(14): [143 116 163 157]
(191): [118 130  52 155]
(63): [125 156 147 125]
(132): [108 157  66 169]
(84): [102 171 174 182]
(177): [134 111 184 128]
(168): [116 157 164 143]
(100): [149 138 158  91]
(149): [141 142 182  75]
(139): [131 116 149 109]
(88): [117 105 113 134]
diff (168): [117 157 164 143]
1, [116]
order: [164 157 116 143]
(168)

(85): [ 99 115 128 124 114 101  40 157 158 141 171 145  88 134 137 112 162 113
 144 105 136 160 128 161 109  94 120 122 151 150 103 128 138 115 148 111
  87  71 109 118 170 108 145 110 100 154 141 130 167  91 131 151 148 137
 155 163]
(114): [ 88 101 114 151 159  94 144 103 145 100 137 151 110 124 171 118 120 145
 170 109 115 113 154 133 131 112 141  71 128 118 160 158 145 105 111 141
  87 113 138 141  40 163 162  91 160 128 150 108 136 156 115 119 132 109
 187 161]
(129): [145 115 119 124 114 101  40 118 158 141 171 145  88 159 137 112 162 113
 144 105 136 160 128 161 109  94 120 132 151 150 103 128 138 115 187 111
  87  71 109 118 170 108 145 110 100 154 141 160 141  91 131 151 133 113
 155 163]
q: [ 88 101 114 151 159  94 144 103 145 100 137 151 110 124 171 118 120 145
 170 109 115 113 154 133 131 112 141  71 128 118 160 158 145 105 111 141
  87 113 138 141  40 163 162  91 160 128 150 108 136 156 115 119 132 109
 187 161]
(114)
q: [ 99 115 128 124 114 101  40 157 158 141 171 145  88 134 137 112 162 113
 144 105 136 160 128 161 109  94 120 122 151 150 103 128 138 115 148 111
  87  71 109 118 170 108 145 110 100 154 141 130 167  91 131 151 148 137
 155 163]
(85)
succ: [99]
[115]
order: [163 155 113 133 151 131  91 141 160 141 154 100 110 145 108 170 118 109
  71  87 111 187 115 138 128 103 150 151 132 120  94 109 161 128 160 136
 105 144 113 162 112 137 159  88 145 171 141 158 118  40 101 114 124 119
 115 145]
(129)
order: [ 91 171 160 159 101 113 132 115 141 162 128 124 156 118 151 154 128  87
 170 114 144  71 141 110 160 158 115  40 113 119 109 161 111 187 118 103
 145 136 150 109 100 105 137  88 141 131 145 108 120 163 145 138 112 151
  94 133]
(114)
diff (129): [145 115 119 124 114 101  40 118 158 141 171 145  88 159 137 112 162 113
 144 105 136 160 128 161 109  94 120 132 151 150 103 128 138 115 187 111
  87  71 109 118 170 108 145 111 100 154 141 160 141  91 131 151 133 113
 155 163]
44, [110]

(34): [128 143 128 173  87 128  85 191 128]
(184): [ 84 197 128 143 128 166  83 188 134]
(151): [116  76 128 128 138 140 153  97 101]
(117): [174 128  69 137 150  94 167  55 142]
(104): [181 144  51 128 125  57 175  99 128]
(189): [128 114 159 128  81 144 200  79  80]
(110): [128 129  87 169 122 112 175  62 110]
(15): [145 198 219 149 145 128  98  84  75]
(162): [128 138 128 146 128  71 128  61 146]
diff (189): [128 115 159 128  81 144 200  79  80]
2, [114]
howmany (162): [128]
4

(41): [193 193 117 176]
(47): [ 77 193 127 192]
(27): [ 76 177 109 192]
(20): [192 176  77 117]
howmany (47): [77]
1
order: [176 193 193 117]
(41)
howmany (41): [193]
2
diff (20): [192 176  78 117]
3, [77]
diff (20): [193 176  77 117]
1, [192]
succ: [127]
[192]

(119): [116 156  90 162  89  57  89  69 184 128 129 106 129 176  96 159 107 176
 107]
(193): [105 117 174 128 128 135 101 137 102 111 128 105 134 105 116 100 105 114
 174]
(56): [150 151 128 140  98  78  90 109 146  93 114 102 153 167 146 138  86 146
 116]
(142): [101 144 109 161 138 122 121 144 145 134 131 132 146 140 114 146 118 143
 118]
(217): [100 128 117 137  73 128 114 111 159 122  89 117 141 136  90 155 112 115
  96]
(157): [201 147 104 141 147 129 138 128 139 120 112 165 128 132 215 128 143 136
  93]
(211): [150  94 175 116 147 187 127 156  99 139 121 149 131  87 144 107 121  89
 151]
(115): [142  85  93  98 174 176 179 104  78 117 140 189  63  81 140  97 172 107
  82]
(196): [187  87 114 108 152 169 146 148  95 112 116 173  87  77 162 135 148  90
 131]
(79): [128 101 132  78 179 208 117 153 122 142 145 117 116 127  96 103 123  99
 147]
(170): [108 130 123 151 139  97 167 135 124 114 115 188 129 107 122 147 161 119
 152]
(127): [112 100  97 114 181 175 162 108 117 170 163 157 103 122 112 127 162 122
  81]
order: [131 132 146 140 114 146 118 143 118 101 144 109 161 138 122 121 144 145
 134]
(142)
q: [108 130 123 151 139  97 167 135 124 114 115 188 129 107 122 147 161 119
 152]
(170)
howmany (193): [128]
3
succ: [85]
[93]

(102): [131 139 139 131 139]
(82): [131  65 140 120 140]
(5): [137  56 132 136 150]
q: [137  56 132 136 150]
(5)
howmany (102): [139]
3

(147): [127 134 133  99 120 126 109 113 102 130  78 126 102 126  74 126 127]
(136): [127 126 126 102 126 126  99 134 120 127 102 113 109  78 133 130  73]
(133): [130 131  80 133  72 129 181  74  78 110 177 162 173 173 126 131 183]
(107): [137 142 141 137 144 135 143 145 143 137 145 139 142 143 149 151 144]
(120): [132 132 132  87 132 134  84 186 132 134  89 103  94  93 134 132  85]
(125): [141 133 127 139 151 137 136 144 148 143 139 138 140 139 132 131 137]
(11): [127 126 126 102 126 126  99 134 120 100 102 113 109 106 130 127 100]
q: [127 134 133  99 120 126 109 113 102 130  78 126 102 126  74 126 127]
(147)
order: [ 73  78  99 102 102 109 113 120 126 126 126 126 127 127 130 133 134]
(136)
howmany (11): [126]
4
howmany (107): [137]
3
howmany (120): [133]
0
succ: [140]
[139]

(12): [ 70 202  77  76]
(57): [85 78 85 78]
(19): [ 71 196  61  77]
(2): [76 76 67 82]
order: [ 61  71  77 196]
(19)
howmany (2): [75]
0
succ: [67]
[82]
howmany (57): [85]
2
diff (12): [ 70 202  76  76]
3, [77]
howmany (12): [70]
1

(152): [ 97 115 145 137 105 103 150 141 114 171 111 112 112 118 122 139 135 113
 137 110 143 115 129 139  90 114 131 140  53 133 128 111 120 162 134 126
 111 105 164]
(18): [129 115 150 134 127 116 151 130 139 128 120 112  54 126 109  69 150 142
 131 182 131 173 102 145 152 114  97 143 127 133 128 153 158 129 122  89
 144 105 152]
(106): [116 102 129 155 106 125 151 141 118 161 111 115 112 118 119 113 138 120
 146 138 151 139 160 139 102 104 148 137  76 142 102 121 124 161 134 117
 114 105 179]
(80): [114 109 145 137 100 107 151 154 140 162 109 105 112 118 128 154 138 125
 137 115 143 116 112 139  76 114 126 140  94 127 110 133 140 143 134 100
 130 105 162]
(67): [127 115 145 137 132 129 154 141 139 128 120 112 135  72 143 113 138 132
 146 124 136 158 139 139 137 114 140 119 164 133 145 133 140 103 155  89
 150 105 181]
(99): [144 136 149 133 138 124 168 141 139 128 111 112 129 121 169 152 124 127
 137 128 143 139 112 121 137 114 106 140 136 133 128 172 123 127 156  75
 140  94 156]
(186): [ 97 115 145 137 105 103 150 141 114 171 111 112 112 118 122 139 135 113
 137 110 143 115 129 139  90 114 131 140  53 133 128 111 120 162 134 126
 111 130 156]
(22): [127 115 145 137 132 129 154 141 139 128 120  94 135  72 143 113 138 132
 146 124 136 158 139 139 137 114 140 119 164 133 145 133 140 103 155  89
 150 105 181]
(36): [129 115 150 134 127 116 151 130 139 128 120 112  54 126 109  69 150 142
 131 182 131 173 102 145 152 114 126 129 120 140 123 133 162 143 132 131
 147 120 133]
(55): [114 112 115 164 132 150 128 111 134 118 114 115 137 111 162 143 131 113
 105 103 105 139  53 145 126 171 111 135  97 140 122 141 120  90 139 112
 110 129 137]
diff (152): [ 97 115 145 137 105 103 150 141 114 171 111 112 112 118 122 139 135 113
 137 110 143 115 129 139  90 114 131 139  53 133 128 111 120 162 134 126
 111 105 164]
28, [140]
order: [ 90 114 131 140  53 133 128 111 120 162 134 126 111 105 164  97 115 145
 137 105 103 150 141 114 171 111 112 112 118 122 139 135 113 137 110 143
 115 129 139]
(152)

(49): [122 128 123 121]
(64): [160  91  80  61]
(66): [197  68  79  98]
(10): [165  80  68  47]
(146): [131 128 126 123]
(174): [189  73  86 102]
(183): [171  77  70  55]
(48): [156  94  86  60]
(13): [151 104  99  90]
diff (13): [151 105  99  90]
2, [104]
diff (146): [131 128 126 122]
4, [123]

(95): [ 91  92  85 114 107 123  77 139 117  99 143 109 106 138 137 138  99]
(3): [ 91 117 137 139 138 107 143 139 123  99 114  85  99 106 109  77  92]
(128): [ 98 140  94 112 111 135  90 140  99  87 141  97 104 108 142 141 102]
succ: [98]
[140]
q: [ 91  92  85 114 107 123  77 139 117  99 143 109 106 138 137 138  99]
(95)
diff (128): [ 98 140  94 112 111 135  90 140  99  86 141  97 104 108 142 141 102]
10, [87]
order: [106 138 137 138  99  91  92  85 114 107 123  77 139 117  99 143 109]
(95)
diff (3): [ 91 117 137 139 139 107 143 139 123  99 114  85  99 106 109  77  92]
5, [138]
q: [ 98 140  94 112 111 135  90 140  99  87 141  97 104 108 142 141 102]
(128)

(71): [131 114 125 182]
(25): [125 132 114 182]
(33): [181 131 114 125]
order: [182 114 132 125]
(25)
order: [182 131 114 125]
(71)
diff (71): [131 114 124 182]
3, [125]
order: [125 114 131 181]
(33)

(103): [ 96 128 132 128 129 124 131 137 143  97 131 129  74 129 131 128 128 126
 144 121 127]
(93): [ 63 128 128 128 134  63  63 130 137 137 128 135 128 133  63 128 128 128
  63 134 133]
(74): [135 128 137 128 136 126 136 128 129 140 118 136 137 135 123 128 140 137
 121 137 127]
(137): [ 96 128 132 128 129 124 131 137 143  97 131 129  74 129 131 128 128 129
 131 129 146]
(113): [116 128 133 128 130 128 132 133 139 118 133 130 104 130 132 128 131 130
 133 131 140]
q: [ 96 128 132 128 129 124 131 137 143  97 131 129  74 129 131 128 128 126
 144 121 127]
(103)
order: [ 63  63  63  63  63 128 128 128 128 128 128 128 128 130 133 133 134 134
 135 137 137]
(93)
diff (103): [ 96 128 132 128 129 124 131 137 143  97 131 129  73 129 131 128 128 126
 144 121 127]
13, [74]
diff (103): [ 96 128 132 128 129 124 131 137 143  97 131 129  74 129 131 128 127 126
 144 121 127]
17, [128]
order: [130 131 133 128 130 133 128 133 104 139 116 132 128 131 132 130 140 133
 128 130 118]
(113)
howmany (93): [129]
0

(185): [119 126 152  62]
(188): [127 127 123 159]
(131): [122 127 147  73]
(126): [145 135 100 203]
(179): [141 131 148 186]
(187): [139 131 133 123]
(138): [122 126 149  69]
(83): [124 134 129 129]
(86): [134 130 129 124]
(135): [137 132 122 144]
succ: [149]
[69]
order: [124 129 130 134]
(86)

(68): [146 142 148 141 141 141  64 146 147 139 141 141 149 146 150]
(77): [132 144 148 138 141 144 126 112 140 148 141 146 132 147 109]
(61): [158 147 145 147 147  63 149 158 158 117 142 147 147 159 158]
order: [158 159 147 147 142 117 158 158 149  63 147 147 145 147 158]
(61)
diff (68): [146 142 148 141 141 141  64 145 147 139 141 141 149 146 150]
8, [146]
diff (77): [132 144 148 138 141 144 125 112 140 148 141 146 132 147 109]
7, [126]
howmany (68): [141]
5
diff (61): [158 147 145 147 147  63 149 158 158 116 142 147 147 159 158]
10, [117]
succ: [159]
[158]
howmany (61): [158]
4

(101): [153 157  91 124 143 109  94 130 139 113 131  87 129 119 104 137  97 117
 120 120 117 140 104 159 110 130 126 129 118 104 120  85 128 123  88 112
 140 151 153  95  75 164 125 139 171 143 117 121 143 161 109 111 107 121
 171 119 101 107]
(134): [136 127 101  95 155 124 137 110 152 141 125 117 123 113 123 131 133 114
 112 116 154 122 122 141 126 127 143 138 116 123 140 149 145 117 119 139
 124 136  97 111 111  86 115 145 157 162 141 161  93 136 110 146 142 169
 148  77 112 112]
(43): [116  88 138 168 155 113 165 133 176 110 146 141 156 124 123 110 114 139
 110 118 161 105 143 129  78 153 126 106  93  98 137 110 150 118 146 121
 108 113  94 128 131 135 109 104 129 116 107 140 118 117  95 143 109 117
 141 152 129 137]
(30): [128 136 117 128 106 122 116 104 125 168 118 112 121 111 133 115 125 131
 115 105 140 139 145 145  91 143 152 109 164 163 108 123  63 131 127 135
 142 133 141 109 109 129 132 111 118  98 137 119 132 148 100 128 121 143
 112 116 150 124]
(158): [146 120 104 152 113 130 124 136 148 151 136  98 109 114 115  98 144  95
 106  98 138 173  88 131 168 128 133 116 138 145 111 120 118 106 126 129
 122 146 106 152 170  93 152 111 162 134 120 142 117 142 172 125 140 148
 142 145 117 113]
(112): [144  98 114 107 149 143 148  98 134  93 153 145 137 107 136 122 136  98
 128 130 163 143 101 126 123  96 124 121 102 113 158 131 153 122 133 152
 118 134  95 140  94 128 153 150  89 150 161 115 125 160 133  99 107  87
 142 116 154 123]
(52): [149 114 123 140 153 119 162 124 100 120 112 150 150 117 150 132 111 144
 137  75 123 153 194 189 151 133 134 107 134 118 173 145 106 145 136 127
 127 114 110 100 164 171 147 132 137 160 106 166 128  97 107 102 151 179
 109  95 157 132]
(141): [138 157  95 101 125 146  93 169  77 122 110 136 149 152 127 116  86 142
 137 136 124 114 126 136 133 110 119 141 145  97 162 131 113 145 142 143
 112 123 111 140 115 139 111 112 123 122 141 161 123 112 117 148 116 127
 124 154 117 155]
(178): [161 137 131 114  95 150 107 102  99 122 125 163 128 121 143 101 160 150
 118  95 134 133  93 136  98 142  98 130 113  89 149 128 152 124 126  87
 134 144 107 122 133 143 123 107 153 115 123  98 116 154 140 136 153 158
 148  94 153 145]
(94): [129 142 111 113 146 145 135 116 140  84 121 150 164 147 157 156 122 119
 105 120 154 138 136 118 129 127  84 116 104 138 143 124 136 142 177 109
 148 154  98 116 150 141 145 113 157 160 137 145 105 152 151  96 131 109
 112 150  94 124]
(40): [128 136 117 128 106 122 116 104 125 168 118 112 121 111 133 115 125 131
 115 105 140 139 119 145  91 143 152 109 164 163 108 123  63 131 127 135
 142 133 141 109 109 129 132 111 118  98 137 119 132 148 100 128 121 126
 129 125  93 122]
order: [112 136 127 101  95 155 124 137 110 152 141 125 117 123 113 123 131 133
 114 112 116 154 122 122 141 126 127 143 138 116 123 140 149 145 117 119
 139 124 136  97 111 111  86 115 145 157 162 141 161  93 136 110 146 142
 169 148  77 112]
(134)
diff (178): [161 137 131 114  95 149 107 102  99 122 125 163 128 121 143 101 160 150
 118  95 134 133  93 136  98 142  98 130 113  89 149 128 152 124 126  87
 134 144 107 122 133 143 123 107 153 115 123  98 116 154 140 136 153 158
 148  94 153 145]
6, [150]
order: [ 88  93  95  98  98  98 104 106 106 106 109 111 111 113 113 114 115 116
 117 117 118 120 120 120 122 124 125 126 128 129 130 131 133 134 136 136
 138 138 140 142 142 142 144 145 145 146 146 148 148 151 152 152 152 162
 168 170 172 173]
(158)
order: [145 153  94 148 158 153 136 140 154 116  98 123 115 153 107 123 143 133
 122 107 144 134  87 126 124 152 128 149  89 113 130  98 142  98 136  93
 133 134  95 118 150 160 101 143 121 128 163 125 122  99 102 107 150  95
 114 131 137 161]
(178)
q: [128 136 117 128 106 122 116 104 125 168 118 112 121 111 133 115 125 131
 115 105 140 139 145 145  91 143 152 109 164 163 108 123  63 131 127 135
 142 133 141 109 109 129 132 111 118  98 137 119 132 148 100 128 121 143
 112 116 150 124]
(30)

(24): [109 114 104 145 136 158 145 120  96  97 148 117 100 128 155]
(90): [109 115 134 141 144 125 131  99 139 137  96 116 136 128 138]
(37): [100 108 130 158 146 142 139 107 127 124 118 104 129 128 140]
(75): [119 122 163 122 125 130 142 104 165 159  95 122 163 128 138]
(29): [119 145 117 134 122 130 122 125 120 116 121 142 128 154 137]
(23): [100 108 130 158 146 142 139 107 127 124 124 131 135 128 133]
(159): [119 121 117 142 133 134 125 145 122 122 154 130 121 128 116]
order: [119 117 125 128 130 145 122 121 133 142 116 121 134 154 122]
(159)
q: [100 108 130 158 146 142 139 107 127 124 118 104 129 128 140]
(37)
succ: [97]
[148]
diff (37): [100 108 130 158 146 142 139 107 126 124 118 104 129 128 140]
9, [127]
succ: [159]
[95]

